Below are the code and all the weights of a small trained network. Each question names an input and a class and asks about switching units off, where a switched-off unit gives its printed mean instead of its output.

import numpy as np


def w(rows, s, z=0):
    codes = np.array(rows[::2]) - 128.0
    scale = np.full(codes.shape[1], s)
    scale[-1] = z or s
    return codes * scale


def f(y):
    return y / 2 * (1 + np.tanh(0.7978845608 * (y + 0.044715 * y**3)))


def log_softmax(a):
    a = a - a.max(-1, keepdims=True)
    return a - np.log(np.exp(a).sum(-1, keepdims=True))


def net(x, mask):
    res = np.array(x, float).reshape(1, 3) / 4 @ E
    y = f(res @ A[0][:, :-1].T + A[0][:, -1])
    res = res + np.where(mask, y, B[0][:, -1]) @ B[0][:, :-1]
    return log_softmax(res[-1] @ U[:, :-1].T + U[:, -1])


A, B = {}, {}
E = w([
[147,254,55,102],'x0',
[83,182,188,229],'x1',
[228,199,172,87],'x2',
],0.01)
A[0] = w([
[130,104,143,123,90],'N1',
[97,133,99,116,208],'N2',
[159,76,133,6,249],'N3',
[125,240,181,189,253],'N4',
[126,247,97,193,236],'N5',
[156,191,193,168,131],'N6',
[56,108,165,191,175],'N7',
[55,106,136,147,179],'N8',
[97,201,93,70,72],'N9',
[155,179,57,130,44],'N10',
[143,114,135,42,201],'N11',
[108,98,82,172,78],'N12',
[117,163,98,107,54],'N13',
[124,186,64,93,91],'N14',
[147,155,65,96,127],'N15',
[133,176,181,99,208],'N16',
[224,147,127,88,64],'N17',
[209,124,130,93,87],'N18',
[169,39,19,90,181],'N19',
[143,159,162,176,34],'N20',
[124,153,99,126,68],'N21',
[144,109,72,130,205],'N22',
[103,229,90,104,225],'N23',
],0.013,0.0051)
B[0] = w([
[106,174,115,101,129],'N1',
[100,94,146,158,155],'N2',
[135,221,166,122,203],'N3',
[197,78,170,119,250],'N4',
[144,101,163,68,249],'N5',
[149,163,189,143,192],'N6',
[114,96,101,179,198],'N7',
[115,108,123,185,179],'N8',
[70,146,75,83,178],'N9',
[136,150,64,93,171],'N10',
[115,162,164,97,172],'N11',
[88,165,158,182,151],'N12',
[74,173,110,137,143],'N13',
[96,185,100,100,181],'N14',
[121,178,109,87,171],'N15',
[174,119,165,115,184],'N16',
[99,150,173,160,183],'N17',
[140,175,155,154,165],'N18',
[106,156,245,136,196],'N19',
[146,180,138,172,148],'N20',
[114,74,111,105,135],'N21',
[124,105,182,162,155],'N22',
[145,82,131,71,228],'N23',
],0.013,0.015)
U = w([
[182,126,57,2,75],'0',
[158,251,189,70,230],'1',
[248,138,71,185,39],'2',
[171,166,248,178,232],'3',
[101,98,109,205,48],'4',
[98,116,163,189,3],'5',
],0.0087,0.0055)

Each question gives the input, the list of numbers given to net, and the class t.
The units are the neurons (one row each of A and B). Each row of codes is followed by its name. A weight is (code - 128) times the scale printed after its matrix; where a second scale follows, it is the last column's (A, B and U).
mask holds one flag per neuron, in row order. A switched-off neuron (its flag False) gives its mean, the last column of its row in B, instead of its output. The means were averaged over made-up inputs and are rounded, as every weight is.
A unit's drop is (log p(t) with every unit on - log p(t) with that unit switched off) / (log p(t) with every unit on - log p(t) with every unit switched off).
The circuit of an input: a set's keep is (log p(t) with only the set's units on - log p(t) with every unit switched off) / (log p(t) with every unit on - log p(t) with every unit switched off). Starting from the 12 units with the biggest drops (on a tie, the unit counted first), units are removed one at a time, each time the one whose removal leaves the highest keep (on an exact tie, the one counted first), for as long as the keep stays at least 0.8.
circuit, biggest first: the units of the circuit, biggest drop first
top k neurons: the k neurons with the biggest drops, biggest first
drop when u is switched off: that unit's drop, to one decimal
input [1,4,8], class 3: circuit, biggest first => [N4]
input [-8,0,7], class 1: circuit, biggest first => [N4 N3]
input [8,-2,2], class 0: circuit, biggest first => [N23 N10]
input [7,-1,3], class 0: top 4 neurons => [N23 N19 N10 N9]
input [-8,-7,2], class 1: top 2 neurons => [N3 N4]
input [2,-6,-8], class 3: top 2 neurons => [N19 N22]
input [3,5,-6], class 5: drop when N3 is switched off => 0.1
input [-5,-2,-8], class 5: drop when N4 is switched off => 0.2
input [-4,5,-8], class 4: drop when N4 is switched off => 0.0
input [-1,6,-7], class 4: drop when N7 is switched off => 0.1
